Below are the code and all the weights of a small trained network. Each question names an input and a target symbol and asks about switching units off, where a switched-off unit gives its printed mean instead of its output.

import numpy as np


def w(rows, s, z=0):
    codes = np.array(rows[::2]) - 128.0
    scale = np.full(codes.shape[1], s)
    scale[-1] = z or s
    return codes * scale


def norm(h):
    return h / np.sqrt((h * h).mean(-1, keepdims=True) + 1e-5)


def softmax(a):
    e = np.exp(a - a.max(-1, keepdims=True))
    return e / e.sum(-1, keepdims=True)


def log_softmax(a):
    a = a - a.max(-1, keepdims=True)
    return a - np.log(np.exp(a).sum(-1, keepdims=True))


def net(x, mask):
    ids = ['αεζηθμξστ'.index(c) for c in x.split()]
    T = len(ids)
    res = E[ids] + P[:T]
    u = 0
    for l in range(3):
        r = norm(res)
        for j in range(3):
            rows = slice(3 * j, 3 * j + 3)
            q, k, v = (r @ M[l][rows].T for M in (Q, K, V))
            z = softmax(np.where(np.tri(T) > 0, q @ k.T / 3**0.5, -1e9)) @ v
            o = O[l][rows]
            res = res + np.where(mask[u + j], z, o[:, -1]) @ o[:, :-1]
        u += 3
    return log_softmax(norm(res)[-1] @ U[:, :-1].T + U[:, -1])


Q, K, V, O = {}, {}, {}, {}
E = w([
[112,44,131,51],'α',
[106,29,145,45],'ε',
[129,53,93,87],'ζ',
[115,8,161,77],'η',
[118,32,131,70],'θ',
[124,13,170,132],'μ',
[111,133,133,6],'ξ',
[131,251,107,53],'σ',
[205,120,154,251],'τ',
],0.012)
P = w([
[214,127,97,92],'0',
[204,111,182,49],'1',
[160,118,101,104],'2',
[156,96,183,59],'3',
[132,117,108,112],'4',
[123,91,198,66],'5',
[104,119,113,124],'6',
[98,108,201,92],'7',
[72,116,120,134],'8',
[53,106,219,101],'9',
[22,112,125,148],'10',
[3,101,217,112],'11',
],0.015)
Q[0] = w([
[103,101,232,101],'L0H1',
[69,110,43,160],'L0H1',
[125,145,181,148],'L0H1',
[110,179,217,25],'L0H2',
[141,86,29,113],'L0H2',
[25,63,138,105],'L0H2',
[42,129,170,95],'L0H3',
[168,123,253,153],'L0H3',
[144,171,121,137],'L0H3',
],0.042)
K[0] = w([
[50,139,210,87],'L0H1',
[96,90,59,178],'L0H1',
[120,156,177,144],'L0H1',
[82,203,153,94],'L0H2',
[122,72,63,91],'L0H2',
[3,121,172,114],'L0H2',
[35,135,182,162],'L0H3',
[132,128,207,210],'L0H3',
[152,187,114,105],'L0H3',
],0.043)
V[0] = w([
[127,112,40,150],'L0H1',
[106,141,70,109],'L0H1',
[175,97,127,225],'L0H1',
[149,68,167,210],'L0H2',
[87,27,80,162],'L0H2',
[122,255,58,115],'L0H2',
[196,105,149,241],'L0H3',
[68,108,82,92],'L0H3',
[134,172,96,173],'L0H3',
],0.035)
O[0] = w([
[154,171,72,160,62],'L0H1',
[140,160,137,165,110],'L0H1',
[92,112,30,74,11],'L0H1',
[54,85,135,99,83],'L0H2',
[118,3,118,157,164],'L0H2',
[149,222,182,177,1],'L0H2',
[105,28,157,167,61],'L0H3',
[150,226,143,119,169],'L0H3',
[169,93,111,158,11],'L0H3',
],0.032,0.022)
Q[1] = w([
[154,104,166,25],'L1H1',
[127,133,149,156],'L1H1',
[155,160,141,176],'L1H1',
[101,88,103,40],'L1H2',
[121,52,110,196],'L1H2',
[135,141,2,129],'L1H2',
[127,136,127,117],'L1H3',
[129,183,118,57],'L1H3',
[106,103,152,177],'L1H3',
],0.059)
K[1] = w([
[110,134,32,153],'L1H1',
[163,136,115,121],'L1H1',
[141,88,181,150],'L1H1',
[86,71,105,35],'L1H2',
[113,33,119,191],'L1H2',
[121,138,3,116],'L1H2',
[123,147,126,122],'L1H3',
[119,208,107,112],'L1H3',
[164,37,120,160],'L1H3',
],0.055)
V[1] = w([
[173,121,122,122],'L1H1',
[160,99,175,138],'L1H1',
[95,143,104,131],'L1H1',
[78,54,20,163],'L1H2',
[215,164,131,111],'L1H2',
[90,106,208,2],'L1H2',
[156,131,108,135],'L1H3',
[98,119,115,144],'L1H3',
[203,123,157,94],'L1H3',
],0.048)
O[1] = w([
[126,140,107,136,152],'L1H1',
[151,165,134,124,117],'L1H1',
[109,105,135,117,123],'L1H1',
[177,217,163,188,120],'L1H2',
[73,86,138,129,123],'L1H2',
[143,162,94,1,253],'L1H2',
[105,128,117,111,125],'L1H3',
[145,114,130,133,107],'L1H3',
[115,180,101,128,169],'L1H3',
],0.047,0.034)
Q[2] = w([
[65,181,251,108],'L2H1',
[94,188,22,85],'L2H1',
[70,178,81,254],'L2H1',
[240,193,163,123],'L2H2',
[192,71,56,126],'L2H2',
[90,167,11,224],'L2H2',
[27,223,153,234],'L2H3',
[66,134,105,110],'L2H3',
[147,118,91,69],'L2H3',
],0.036)
K[2] = w([
[44,154,201,128],'L2H1',
[95,172,53,97],'L2H1',
[106,142,89,252],'L2H1',
[201,191,157,125],'L2H2',
[217,92,112,133],'L2H2',
[110,98,96,244],'L2H2',
[184,77,72,226],'L2H3',
[93,113,148,153],'L2H3',
[126,144,174,92],'L2H3',
],0.046)
V[2] = w([
[164,98,87,102],'L2H1',
[102,191,22,188],'L2H1',
[227,160,135,182],'L2H1',
[153,174,147,218],'L2H2',
[199,109,193,87],'L2H2',
[89,73,113,252],'L2H2',
[118,125,91,90],'L2H3',
[161,123,84,139],'L2H3',
[110,115,50,169],'L2H3',
],0.034)
O[2] = w([
[105,111,198,167,148],'L2H1',
[128,144,151,10,87],'L2H1',
[82,25,93,80,85],'L2H1',
[96,162,40,110,71],'L2H2',
[86,160,182,195,159],'L2H2',
[129,183,90,2,2],'L2H2',
[157,112,81,132,160],'L2H3',
[106,90,142,97,104],'L2H3',
[116,60,187,152,89],'L2H3',
],0.029,0.043)
U = w([
[49,139,32,190,168],'α',
[148,86,24,134,174],'ε',
[80,167,62,105,152],'ζ',
[184,177,85,114,113],'η',
[196,146,146,9,3],'θ',
[254,119,186,106,17],'μ',
[38,57,132,83,201],'ξ',
[16,187,225,143,59],'σ',
[106,43,118,218,252],'τ',
],0.0094,0.0041)

Each question gives the input, a string of symbols that net reads in full, and the target symbol t.
The units are the heads (3 rows each of Q, K, V and O). Each row of codes is followed by its name. A weight is (code - 128) times the scale printed after its matrix; where a second scale follows, it is the last column's (O and U).
mask holds one flag per head, layer by layer. A switched-off head (its flag False) gives its mean, the last column of its rows in O, instead of its output. The means were averaged over made-up inputs and are rounded, as every weight is.
A unit's drop is (log p(t) with every unit on - log p(t) with that unit switched off) / (log p(t) with every unit on - log p(t) with every unit switched off).
The circuit of an input: a set's keep is (log p(t) with only the set's units on - log p(t) with every unit switched off) / (log p(t) with every unit on - log p(t) with every unit switched off). Starting from all 9 units, units are removed one at a time, each time the one whose removal leaves the highest keep (on an exact tie, the one counted first), for as long as the keep stays at least 0.8.
units of the circuit, in order: the units of the circuit, biggest drop first
unit that matters most: the unit with the biggest drop
heads that matter: for each layer, one digit per head in row order, 1 if its drop is at least 0.15 and else 0, layers parted by /
drop when u is switched off: that unit's drop, to one decimal
input η τ θ σ α ζ ξ η, target ξ: heads that matter	010 / 010 / 000
input η τ ξ ξ τ θ ζ, target α: units of the circuit, in order	[L0H1 L0H2 L2H2 L0H3]
input η ξ μ σ ξ μ σ η, target σ: units of the circuit, in order	[L0H2 L1H2 L0H3]
input ζ μ τ σ θ τ τ θ θ ζ, target θ: units of the circuit, in order	[L1H2 L0H3 L0H2]
input η ξ ζ σ θ θ μ τ σ η, target τ: heads that matter	001 / 010 / 000
input ζ μ μ, target τ: units of the circuit, in order	[L0H2 L1H2 L2H2 L0H3]
input ε θ θ ξ θ α σ θ σ α, target σ: heads that matter	110 / 010 / 000
input ζ θ η θ ξ σ τ ξ ε μ, target ξ: units of the circuit, in order	[L1H2]
input θ θ μ ζ ξ μ, target ξ: units of the circuit, in order	[L1H2 L0H2]
input θ η ζ α η σ ξ μ, target σ: units of the circuit, in order	[L0H2 L1H2 L2H1]
input ζ σ ξ ε ε ζ θ η, target θ: heads that matter	111 / 010 / 000
input ζ ε τ, target ε: heads that matter	101 / 011 / 010
input ζ θ α θ ζ ζ, target θ: units of the circuit, in order	[L0H2 L0H3]
input η μ τ θ, target τ: heads that matter	001 / 000 / 000
input μ ζ ζ θ τ τ τ θ ξ, target σ: unit that matters most	L0H3
input σ τ τ ζ σ ζ σ ζ, target σ: heads that matter	110 / 010 / 001
input ξ σ μ η, target σ: heads that matter	010 / 010 / 100
input θ θ η θ μ θ η ζ μ α θ θ, target θ: heads that matter	011 / 010 / 000
input μ ζ τ σ θ σ α θ, target σ: heads that matter	010 / 010 / 000
input τ σ ζ α, target σ: unit that matters most	L0H2
input ε θ μ σ α ζ η η τ, target ε: heads that matter	101 / 010 / 010
input η θ θ μ θ ξ σ σ α, target ξ: heads that matter	101 / 010 / 000
input θ σ ζ σ α τ η τ ε ξ, target τ: heads that matter	001 / 000 / 000
input σ σ μ τ σ α, target τ: drop when L0H2 is switched off	0.0
input θ α σ η α θ ζ θ ζ θ τ σ, target τ: drop when L0H3 is switched off	0.8
